Each row has a name. Each piece below is followed by the name of the row it came from, unless a question asks for something else. Each question is about the rows just above it.

[ 69.3 -37.6  74.0  25.1 -43.2 -11.3] = j300
[-16.8 -27.4 -60.4  10.1  40.2  -5.5] = j91
[ 29.1 -63.3   2.6 -52.9 -47.3 -63.0] = j809
[ 29.0 -63.3 -43.5 -20.8  87.1 -31.6] = j85
[-16.8 -27.4 -60.4  10.1  40.2  68.1] = j267
The rest of the row after [ 29.0 -63.3]: -> [-43.5 -20.8  87.1 -31.6]
The row named j85: -> [ 29.0 -63.3 -43.5 -20.8  87.1 -31.6]

[ 4.4 -2.1 11.0 21.5 20.1  0.4  3.8  8.6 -5.3] : j57
[  7.2 -38.3  42.0  82.1  26.4  13.3 -92.2  45.9 -36.0] : j161
[ 77.1 -31.0 -57.0  55.8  26.4  13.3 -92.2  45.9 -36.1] : j999
[  4.4  -2.1  25.0 -70.7  16.5  13.1  12.9  -6.1 -38.5] : j74
Where do [ 4.4 -2.1 11.0 21.5 20.1  0.4  3.8  8.6 -5.3] appear? -> j57
Which row holds [-38.5  -6.1  12.9  13.1  16.5 -70.7  25.0] read backwards? -> j74
The row named j161: -> [  7.2 -38.3  42.0  82.1  26.4  13.3 -92.2  45.9 -36.0]
Which row holds [-6.1 12.9] read backwards? -> j74
The row named j74: -> [  4.4  -2.1  25.0 -70.7  16.5  13.1  12.9  -6.1 -38.5]
Which row holds [-38.3   7.2] read backwards? -> j161
The rest of the row after [-38.3  42.0]: -> [ 82.1  26.4  13.3 -92.2  45.9 -36.0]

[ -7.4  65.4  12.3 -35.8 -60.8  27.1 -17.8] -> j959
[ 39.2 -49.6  -7.4  74.7 -20.8  59.8  -8.5] -> j308
[ 31.9   7.4  12.8   8.0 -14.2 -14.6 -36.2] -> j701
[ 39.2 -49.6  -7.3  74.7 -17.2  49.1 -29.8] -> j822
[ 59.8 -20.8] is which row, read backwards? -> j308
Go on from [ 39.2 -49.6  -7.3  74.7] to the end of its row. -> [-17.2  49.1 -29.8]
The row named j959: -> [ -7.4  65.4  12.3 -35.8 -60.8  27.1 -17.8]

[ -9.6  14.6 -44.7   9.8] : j410
[-41.5 -20.9  -9.9  11.0] : j696
[ -6.7 -12.5 -80.0  -5.9] : j550
[-41.5 -20.8  -9.9  39.6] : j891
[ 20.0  42.0  30.1 -42.8] : j36
The row named j550: -> [ -6.7 -12.5 -80.0  -5.9]
The row named j891: -> [-41.5 -20.8  -9.9  39.6]
Go on from [-41.5 -20.9  -9.9] to the end of its row. -> [11.0]

[-14.7  49.0 -50.5  -0.2] -> j385
[-56.1 -56.5 -14.8  49.0] -> j515
[-28.3  32.4   4.6 -30.5] -> j638
[-60.4 -14.9  -6.2  40.9] -> j279
[ 32.4 -28.3   4.6  39.0] -> j473
[ 52.4  32.9 -15.6 -31.9] -> j402
[  4.6  32.4 -28.3] is which row, read backwards? -> j638
Which row holds this, read backwards? [  4.6 -28.3  32.4] -> j473
Which row holds [-15.6  32.9  52.4] read backwards? -> j402
Which row holds this, read backwards? [ 49.0 -14.8] -> j515

[-16.5  12.4 -22.4  -7.3   6.6  16.9  10.6 -16.8  43.2 -31.9 -44.3  52.4
  52.1  15.8 -30.3] : j340
[ 26.4 -54.0  39.7  19.4  28.8  18.3  31.8  -1.0  -4.1  21.4  -1.8  33.1
  25.3 -18.1   2.1] : j971
[ 21.7  25.3 -14.9 -32.5  28.8  18.2  31.8  -1.0  -3.3 -41.6 -39.9   6.9
  90.4 -18.4  22.8] : j212
[-16.5  12.4  53.6  -7.3   6.6  16.9  10.6 -16.9  43.2 -31.9 -44.3  52.4
  52.1  15.8 -30.3] : j291
The row named j340: -> [-16.5  12.4 -22.4  -7.3   6.6  16.9  10.6 -16.8  43.2 -31.9 -44.3  52.4
  52.1  15.8 -30.3]
The row named j212: -> [ 21.7  25.3 -14.9 -32.5  28.8  18.2  31.8  -1.0  -3.3 -41.6 -39.9   6.9
  90.4 -18.4  22.8]
Go on from [28.8 18.2 31.8 -1.0] to the end of its row. -> [ -3.3 -41.6 -39.9   6.9  90.4 -18.4  22.8]
The rest of the row after [ 10.6 -16.9  43.2 -31.9]: -> [-44.3  52.4  52.1  15.8 -30.3]
The row named j971: -> [ 26.4 -54.0  39.7  19.4  28.8  18.3  31.8  -1.0  -4.1  21.4  -1.8  33.1
  25.3 -18.1   2.1]

[-10.1  24.8  26.2 -22.0 -20.1 -15.9   7.6 -31.8 -70.6  20.4  -6.6  -5.9
   0.8  -4.3  -5.6  10.6 -15.4  -7.2  -3.2   4.2 -15.7  14.9  25.8 -24.3
 -16.8   1.2 -32.8  34.9 -12.6  -4.2 -14.0  37.2 -21.3  21.7  -6.7   3.3
  26.0 -36.5  20.5 -21.8  -6.3  12.9   4.3] = j287
[  0.7   1.9   4.3  -9.2 -12.4 -16.3   5.5 -15.7 -27.0  11.1   5.8  -8.5
  -0.4   8.0   1.0  -4.6  -2.5 -14.3   1.7   9.3   6.2  18.6  13.4  -8.2
 -16.8   4.9 -12.6   6.8   2.5  -2.8  -0.8  15.7  -6.2  13.0   5.7   3.7
  11.7 -14.1   8.6 -19.9  -0.5   8.4  -0.6] = j105
[ -1.7  11.7  14.3 -16.3 -20.7 -23.8   5.4 -29.8 -51.2  19.3  -0.3 -10.0
   1.6   7.4  -2.5  -2.4  -4.4 -18.2  -1.7  10.7   3.6  28.2  20.8 -16.0
 -25.8   6.0 -23.8  21.8  -4.7  -6.3  -8.9  30.3 -11.6  18.7   2.3   2.7
  24.4 -28.7  15.0 -28.4  -3.5  13.9   0.8] = j545
[ 3.0  1.9 -1.1 -1.4 -2.0 -6.4  1.6 -3.0 -5.1  1.0 -0.1 -0.8 -3.3  2.5
 -0.4 -1.6  2.1 -3.5  2.2  3.5 -0.5  7.1  3.8 -2.7 -5.1  6.5 -4.4  2.1
  2.2 -1.3  0.9  2.7  0.2  3.0  0.4  0.7  5.1 -4.6  1.4 -4.1 -2.5  0.5
  1.9] = j377
[  1.2   3.3   3.9  -6.0  -7.8 -12.5   2.8 -11.2 -19.5   9.1   6.3  -7.3
  -1.2   4.8  -0.7  -3.4   3.0 -10.7  -1.2   8.6   4.7  14.2   8.1  -3.4
 -15.5   4.0  -9.5   5.7   2.2  -2.9   0.2  10.7  -2.7   9.9   4.3   2.9
  11.5 -12.0   5.2 -11.7  -2.2   5.2  -2.5] = j917
[  1.7   1.8   3.2  -5.2  -7.7 -11.3   2.4 -10.7 -17.7   8.2   5.2  -5.8
  -0.2   4.9  -0.4  -3.5   3.7  -9.9  -1.4   7.6   4.6  13.3   7.2  -3.1
 -14.6   4.4  -8.8   5.0   1.9  -3.7  -1.0  10.0  -2.0   8.7   3.8   1.6
  10.6 -10.7   4.3 -11.4  -2.1   4.9  -1.4] = j627
[  0.7   3.6   3.9  -6.1  -8.4 -13.2   2.9 -11.4 -19.9   8.9   5.7  -6.8
  -0.7   6.0  -0.1  -3.7   1.9 -10.7  -0.2   8.8   4.6  14.6   8.4  -4.5
 -14.6   3.3 -10.1   5.7   1.2  -2.8   0.4  11.3  -3.8  10.2   3.3   3.0
  11.3 -12.1   5.2 -12.5  -1.2   5.3  -1.6] = j711
[ 2.7  2.8 -0.5 -0.5 -0.5 -4.4  1.7 -2.7 -3.8  0.4 -0.7 -0.5 -2.7  2.3
 -1.1 -1.0  1.9 -2.2  2.1  2.8 -1.0  6.1  3.3 -2.0 -3.9  4.7 -3.3  2.2
  1.6 -0.8  0.2  2.0 -0.3  1.8 -0.9 -0.6  3.8 -4.3  0.7 -2.3 -2.0  0.4
  1.8] = j341
[  5.8  -8.2  -0.4 -12.3 -16.0 -25.5   5.2 -20.4 -32.5  13.8   4.6 -10.3
  -0.4  12.6  -0.5  -6.9  -1.9 -19.5   2.2  13.0   9.4  29.1  14.8  -9.9
 -24.1   8.1 -17.3  10.3   3.3  -4.1  -1.6  19.5  -6.0  16.2   5.3   4.6
  17.0 -18.1  11.2 -25.5   0.3  11.6   0.5] = j628
[  4.2   2.6   3.3 -12.6 -19.6 -29.0   4.7 -22.8 -35.2  14.5   4.1  -9.9
   0.0  15.1  -0.4 -10.4  -0.9 -22.6   2.7  14.6  12.0  31.8  18.8 -11.1
 -26.4   9.9 -17.6  11.5   2.4  -5.3  -2.1  19.1  -5.6  15.6   6.7   4.6
  19.1 -20.0  11.2 -29.2   0.5  13.4  -0.4] = j196
Which row holds [-0.4 -8.5  5.8] read backwards? -> j105
The row named j628: -> [  5.8  -8.2  -0.4 -12.3 -16.0 -25.5   5.2 -20.4 -32.5  13.8   4.6 -10.3
  -0.4  12.6  -0.5  -6.9  -1.9 -19.5   2.2  13.0   9.4  29.1  14.8  -9.9
 -24.1   8.1 -17.3  10.3   3.3  -4.1  -1.6  19.5  -6.0  16.2   5.3   4.6
  17.0 -18.1  11.2 -25.5   0.3  11.6   0.5]

[ 53.3 -66.8 -72.5 -61.9 -79.1  73.0 -74.3 -50.0 -47.2  45.3] : j109
[ 33.0 -10.4  75.3 -44.1  75.5  -9.8  -9.1  45.6 -74.7  34.3] : j998
[ 33.0 -10.4  75.3 -44.1  75.5  -9.8 -74.3  45.6 -74.7  34.3] : j837
The row named j837: -> [ 33.0 -10.4  75.3 -44.1  75.5  -9.8 -74.3  45.6 -74.7  34.3]
The row named j109: -> [ 53.3 -66.8 -72.5 -61.9 -79.1  73.0 -74.3 -50.0 -47.2  45.3]

[-27.3  17.5  17.4   7.0   8.2 -26.2 -30.7  25.8] = j283
[-27.3  17.5  17.4   7.0   8.2 -26.2 -30.7  -0.4] = j409
[ 17.5  17.3   7.0  49.1  65.0   1.4 -18.5  44.9] = j512
[  8.1 -29.0 -44.9 -38.1 -50.6  -4.2   8.5 -36.1] = j794
[ 26.4 -18.1 -29.3 -38.2 -50.6  -4.2   8.5 -36.1] = j926
[  9.6 -20.2 -27.2 -25.3 -29.6  -0.2   8.9 -23.5] = j956
After [-44.9 -38.1], its row goes on with -> [-50.6  -4.2   8.5 -36.1]
The row named j926: -> [ 26.4 -18.1 -29.3 -38.2 -50.6  -4.2   8.5 -36.1]
[-27.3  17.5  17.4   7.0   8.2 -26.2 -30.7  25.8] is in which row? -> j283
After [-38.2 -50.6], its row goes on with -> [ -4.2   8.5 -36.1]
[ 44.9 -18.5   1.4  65.0] is which row, read backwards? -> j512

[-13.7 -12.0 -28.2 -12.7 -12.6 -31.9 -11.5 -44.1 -35.9  66.4 -36.6   3.9
 -14.3]  j886
[ 9.7  0.8 -4.1  1.9 -3.7 -6.5 -3.3  2.2  0.0 19.4  5.0 -5.3 -3.1]  j863
[ 3.9 -1.1 -1.6 -1.2 -2.3 -3.4 -3.2  1.3 -0.3  4.2  1.5 -1.2 -3.0]  j242
[ -5.0   2.6   5.9   1.5   4.6   5.1   4.8   1.7   4.2 -15.2   0.4  -4.2
   4.9]  j664
[ 0.0  1.6  0.1  1.6  0.8 -0.4  2.3 -2.2 -0.8  3.0 -1.7 -0.6  2.0]  j135
[ 5.4 -0.4 -0.3 -0.6 -1.6 -2.2 -2.0  1.9 -0.2 -3.7  0.7  2.6 -1.5]  j844
[-15.6 -17.5 -15.9 -15.3  -6.1 -15.9 -16.7 -16.7 -18.5 -29.4 -17.9  12.7
 -13.5]  j375
[-3.9  1.1  0.6  1.8  2.2  1.8  3.1 -2.3 -0.3 -3.1 -1.7 -0.5 -1.6]  j470
[ 1.2  2.1  2.6  2.3  1.6  3.1  2.6  2.6  2.7 -3.6  2.4 -0.1  2.6]  j95
[ 2.5  0.9  1.4  0.7  0.1  0.8  0.4  2.1  1.5 -1.3  1.5  0.1  0.4]  j968
[-0.9  0.3 -1.7 -0.3 -0.4 -3.0  0.7 -5.1 -3.3  7.1 -4.5 -0.5  0.2]  j451
[ 1.1  1.6  1.3  1.7  1.0  0.9  2.0  0.4  0.9 -1.3  0.4 -0.4  1.9]  j48
The row named j451: -> [-0.9  0.3 -1.7 -0.3 -0.4 -3.0  0.7 -5.1 -3.3  7.1 -4.5 -0.5  0.2]
The row named j470: -> [-3.9  1.1  0.6  1.8  2.2  1.8  3.1 -2.3 -0.3 -3.1 -1.7 -0.5 -1.6]
The row named j48: -> [ 1.1  1.6  1.3  1.7  1.0  0.9  2.0  0.4  0.9 -1.3  0.4 -0.4  1.9]
The rest of the row after [1.8 2.2 1.8]: -> [ 3.1 -2.3 -0.3 -3.1 -1.7 -0.5 -1.6]
After [-17.5 -15.9], its row goes on with -> [-15.3  -6.1 -15.9 -16.7 -16.7 -18.5 -29.4 -17.9  12.7 -13.5]
After [-1.7 -0.6], its row goes on with -> [2.0]
Which row holds [0.1 1.5] read backwards? -> j968

